Here is a tiny trained network, its code and every weight. The questions are about switching its units off for an input and a target symbol, where a switched-off unit gives its printed mean instead of its output.

import numpy as np


def w(rows, s, z=0):
    codes = np.array(rows[::2]) - 128.0
    scale = np.full(codes.shape[1], s)
    scale[-1] = z or s
    return codes * scale


def norm(h):
    return h / np.sqrt((h * h).mean(-1, keepdims=True) + 1e-5)


def f(y):
    return y / 2 * (1 + np.tanh(0.7978845608 * (y + 0.044715 * y**3)))


def softmax(a):
    e = np.exp(a - a.max(-1, keepdims=True))
    return e / e.sum(-1, keepdims=True)


def log_softmax(a):
    a = a - a.max(-1, keepdims=True)
    return a - np.log(np.exp(a).sum(-1, keepdims=True))


def net(x, mask):
    ids = ['Ξαδεζησφ'.index(c) for c in x.split()]
    T = len(ids)
    res = E[ids] + P[:T]
    u = 0
    for l in range(2):
        r = norm(res)
        for j in range(2):
            rows = slice(4 * j, 4 * j + 4)
            q, k, v = (r @ M[l][rows].T for M in (Q, K, V))
            z = softmax(np.where(np.tri(T) > 0, q @ k.T / 4**0.5, -1e9)) @ v
            o = O[l][rows]
            res = res + np.where(mask[u + j], z, o[:, -1]) @ o[:, :-1]
        u += 2
        y = f(norm(res) @ A[l][:, :-1].T + A[l][:, -1])
        res = res + np.where(mask[u : u + 12], y, B[l][:, -1]) @ B[l][:, :-1]
        u += 12
    return log_softmax(norm(res)[-1] @ U[:, :-1].T + U[:, -1])


Q, K, V, O, A, B = {}, {}, {}, {}, {}, {}
E = w([
[69,82,100,235,101],'Ξ',
[92,18,76,66,136],'α',
[160,85,76,84,85],'δ',
[1,62,140,236,171],'ε',
[101,146,122,93,101],'ζ',
[136,232,142,121,110],'η',
[126,127,74,96,38],'σ',
[154,137,129,40,223],'φ',
],0.0068)
P = w([
[135,80,128,151,107],'0',
[111,216,3,151,141],'1',
[103,213,51,154,130],'2',
[100,204,99,159,137],'3',
[102,200,147,151,124],'4',
[100,181,193,135,97],'5',
],0.0054)
Q[0] = w([
[146,180,155,89,101],'0.h1',
[163,144,175,80,185],'0.h1',
[204,72,121,170,178],'0.h1',
[134,150,115,96,104],'0.h1',
[126,117,144,154,137],'0.h2',
[255,64,73,41,88],'0.h2',
[128,126,166,148,149],'0.h2',
[172,202,167,143,156],'0.h2',
],0.0068)
K[0] = w([
[172,86,228,86,160],'0.h1',
[215,91,162,145,213],'0.h1',
[158,215,75,125,186],'0.h1',
[80,119,253,102,119],'0.h1',
[148,112,137,153,148],'0.h2',
[78,85,40,120,3],'0.h2',
[112,125,187,194,135],'0.h2',
[171,230,186,238,115],'0.h2',
],0.0042)
V[0] = w([
[217,80,113,214,124],'0.h1',
[139,162,70,157,254],'0.h1',
[112,125,192,107,79],'0.h1',
[209,206,39,131,188],'0.h1',
[194,123,208,133,86],'0.h2',
[200,120,194,66,110],'0.h2',
[112,175,27,189,136],'0.h2',
[32,111,66,45,177],'0.h2',
],0.0039)
O[0] = w([
[191,51,111,104,145,110],'0.h1',
[52,100,230,78,83,115],'0.h1',
[124,149,72,161,151,80],'0.h1',
[28,103,165,35,4,175],'0.h1',
[123,96,33,122,147,15],'0.h2',
[98,122,80,176,140,48],'0.h2',
[99,51,242,38,88,248],'0.h2',
[154,228,225,184,109,251],'0.h2',
],0.0035,0.0026)
A[0] = w([
[127,112,91,117,77,157],'0.n1',
[67,101,71,67,135,106],'0.n2',
[147,122,166,200,89,97],'0.n3',
[120,146,42,97,129,130],'0.n4',
[106,188,184,108,197,108],'0.n5',
[162,177,129,22,253,34],'0.n6',
[119,193,154,161,86,196],'0.n7',
[183,164,147,40,189,73],'0.n8',
[87,95,158,92,126,105],'0.n9',
[97,125,98,168,240,88],'0.n10',
[210,88,106,125,224,4],'0.n11',
[196,74,185,101,90,134],'0.n12',
],0.0062,0.0031)
B[0] = w([
[125,162,218,156,153,200],'0.n1',
[126,213,132,81,95,172],'0.n2',
[90,108,96,128,148,123],'0.n3',
[84,149,218,102,108,174],'0.n4',
[184,93,88,101,54,163],'0.n5',
[71,5,46,214,37,137],'0.n6',
[106,106,122,34,136,252],'0.n7',
[85,2,109,216,53,141],'0.n8',
[177,196,108,116,127,158],'0.n9',
[61,194,145,136,119,112],'0.n10',
[122,135,158,66,128,111],'0.n11',
[79,170,68,102,130,161],'0.n12',
],0.0051,0.0033)
Q[1] = w([
[106,193,111,69,81],'1.h1',
[106,161,172,140,180],'1.h1',
[124,13,107,165,141],'1.h1',
[137,99,51,173,127],'1.h1',
[88,191,133,126,153],'1.h2',
[153,88,83,234,127],'1.h2',
[166,170,135,5,123],'1.h2',
[174,143,137,98,127],'1.h2',
],0.011)
K[1] = w([
[243,114,89,133,157],'1.h1',
[118,164,123,181,211],'1.h1',
[10,134,115,116,9],'1.h1',
[70,127,132,32,98],'1.h1',
[197,155,243,80,242],'1.h2',
[35,155,123,79,56],'1.h2',
[253,119,67,142,160],'1.h2',
[190,102,88,90,149],'1.h2',
],0.0072)
V[1] = w([
[197,139,70,148,101],'1.h1',
[113,78,147,61,128],'1.h1',
[54,125,149,173,116],'1.h1',
[157,131,112,174,56],'1.h1',
[76,159,120,121,154],'1.h2',
[121,219,132,146,111],'1.h2',
[131,152,119,163,2],'1.h2',
[185,131,162,72,93],'1.h2',
],0.0079)
O[1] = w([
[142,140,123,180,169,194],'1.h1',
[122,105,65,75,140,208],'1.h1',
[144,153,195,92,80,6],'1.h1',
[148,166,192,172,253,103],'1.h1',
[117,81,129,123,81,85],'1.h2',
[76,73,138,181,138,33],'1.h2',
[83,127,229,122,192,67],'1.h2',
[95,163,101,118,161,191],'1.h2',
],0.0068,0.0022)
A[1] = w([
[155,149,152,209,202,2],'1.n1',
[178,137,56,176,147,144],'1.n2',
[120,93,167,77,96,109],'1.n3',
[132,78,169,216,70,174],'1.n4',
[33,99,88,155,174,121],'1.n5',
[225,121,179,67,43,57],'1.n6',
[208,203,224,124,123,14],'1.n7',
[112,135,179,150,175,151],'1.n8',
[137,247,186,130,153,87],'1.n9',
[191,201,153,104,110,103],'1.n10',
[47,73,90,254,103,130],'1.n11',
[186,195,57,147,194,53],'1.n12',
],0.009,0.0069)
B[1] = w([
[141,151,232,149,101,124],'1.n1',
[92,137,117,50,121,205],'1.n2',
[101,177,159,135,137,200],'1.n3',
[37,109,100,129,118,253],'1.n4',
[161,97,87,242,100,177],'1.n5',
[149,192,104,233,161,193],'1.n6',
[170,70,42,111,155,142],'1.n7',
[136,152,146,89,39,193],'1.n8',
[171,1,115,110,134,223],'1.n9',
[110,76,69,192,172,171],'1.n10',
[118,4,76,197,112,220],'1.n11',
[35,181,66,117,198,235],'1.n12',
],0.0074,0.0035)
U = w([
[72,41,113,211,99,158],'Ξ',
[47,181,209,67,78,3],'α',
[152,149,249,188,215,222],'δ',
[201,49,175,38,162,132],'ε',
[85,165,65,114,238,110],'ζ',
[249,103,105,205,164,216],'η',
[178,242,150,225,84,92],'σ',
[195,135,54,67,29,73],'φ',
],0.011,0.0017)

Each question gives the input, a string of symbols that net reads in full, and the target symbol t.
The units are the heads (4 rows each of Q, K, V and O) and the neurons (one row each of A and B). Each row of codes is followed by its name. A weight is (code - 128) times the scale printed after its matrix; where a second scale follows, it is the last column's (O, A, B and U).
mask holds one flag per unit, layer by layer, with each layer's heads first. A switched-off unit (its flag False) gives its mean, the last column of its rows in O or B, instead of its output. The means were averaged over made-up inputs and are rounded, as every weight is.
A unit's drop is (log p(t) with every unit on - log p(t) with that unit switched off) / (log p(t) with every unit on - log p(t) with every unit switched off).
The circuit of an input: a set's keep is (log p(t) with only the set's units on - log p(t) with every unit switched off) / (log p(t) with every unit on - log p(t) with every unit switched off). Starting from the 12 units with the biggest drops (on a tie, the unit counted first), units are removed one at a time, each time the one whose removal leaves the highest keep (on an exact tie, the one counted first), for as long as the keep stays at least 0.8.
circuit, biggest first: the units of the circuit, biggest drop first
k most important neurons: the k neurons with the biggest drops, biggest first
which heads matter: for each layer, one digit per head in row order, 1 if its drop is at least 0.15 and else 0, layers parted by /
drop when u is switched off: that unit's drop, to one decimal
input ε φ φ η ε, target α: circuit, biggest first => [1.h1 0.n8]
input δ η δ, target ζ: which heads matter => 10 / 10
input δ σ σ φ α η, target ζ: circuit, biggest first => [0.h1 1.h1]
input η ε Ξ α φ δ, target α: which heads matter => 10 / 11
input ζ Ξ α φ δ δ, target Ξ: circuit, biggest first => [0.h1 1.h2]
input σ δ ζ ε η φ, target Ξ: circuit, biggest first => [0.n6]
input α Ξ Ξ, target α: which heads matter => 11 / 10
input σ α ζ δ α α, target δ: which heads matter => 10 / 10
input δ δ Ξ ζ α α, target ζ: which heads matter => 10 / 00
input η Ξ φ α δ φ, target α: which heads matter => 10 / 11
input α η δ δ σ η, target φ: which heads matter => 10 / 00
input σ ε σ, target δ: which heads matter => 10 / 11
input η δ α α, target α: which heads matter => 00 / 01
input ε δ ε, target α: circuit, biggest first => [1.h1]
input η α Ξ α, target α: which heads matter => 00 / 11
input ε Ξ Ξ, target α: which heads matter => 01 / 10
input δ α δ α σ, target ζ: which heads matter => 10 / 10
input ε δ α δ δ, target σ: 2 most important neurons => [1.n6 0.n4]
input φ δ δ Ξ φ, target α: 2 most important neurons => [0.n6 0.n8]
input ζ δ δ α η δ, target Ξ: most important neuron => [1.n11]
input α δ η δ δ α, target φ: drop when 0.h1 is switched off => 1.1
input η σ ζ, target α: drop when 1.h2 is switched off => 0.2
input α Ξ δ α, target φ: drop when 1.h1 is switched off => 0.1
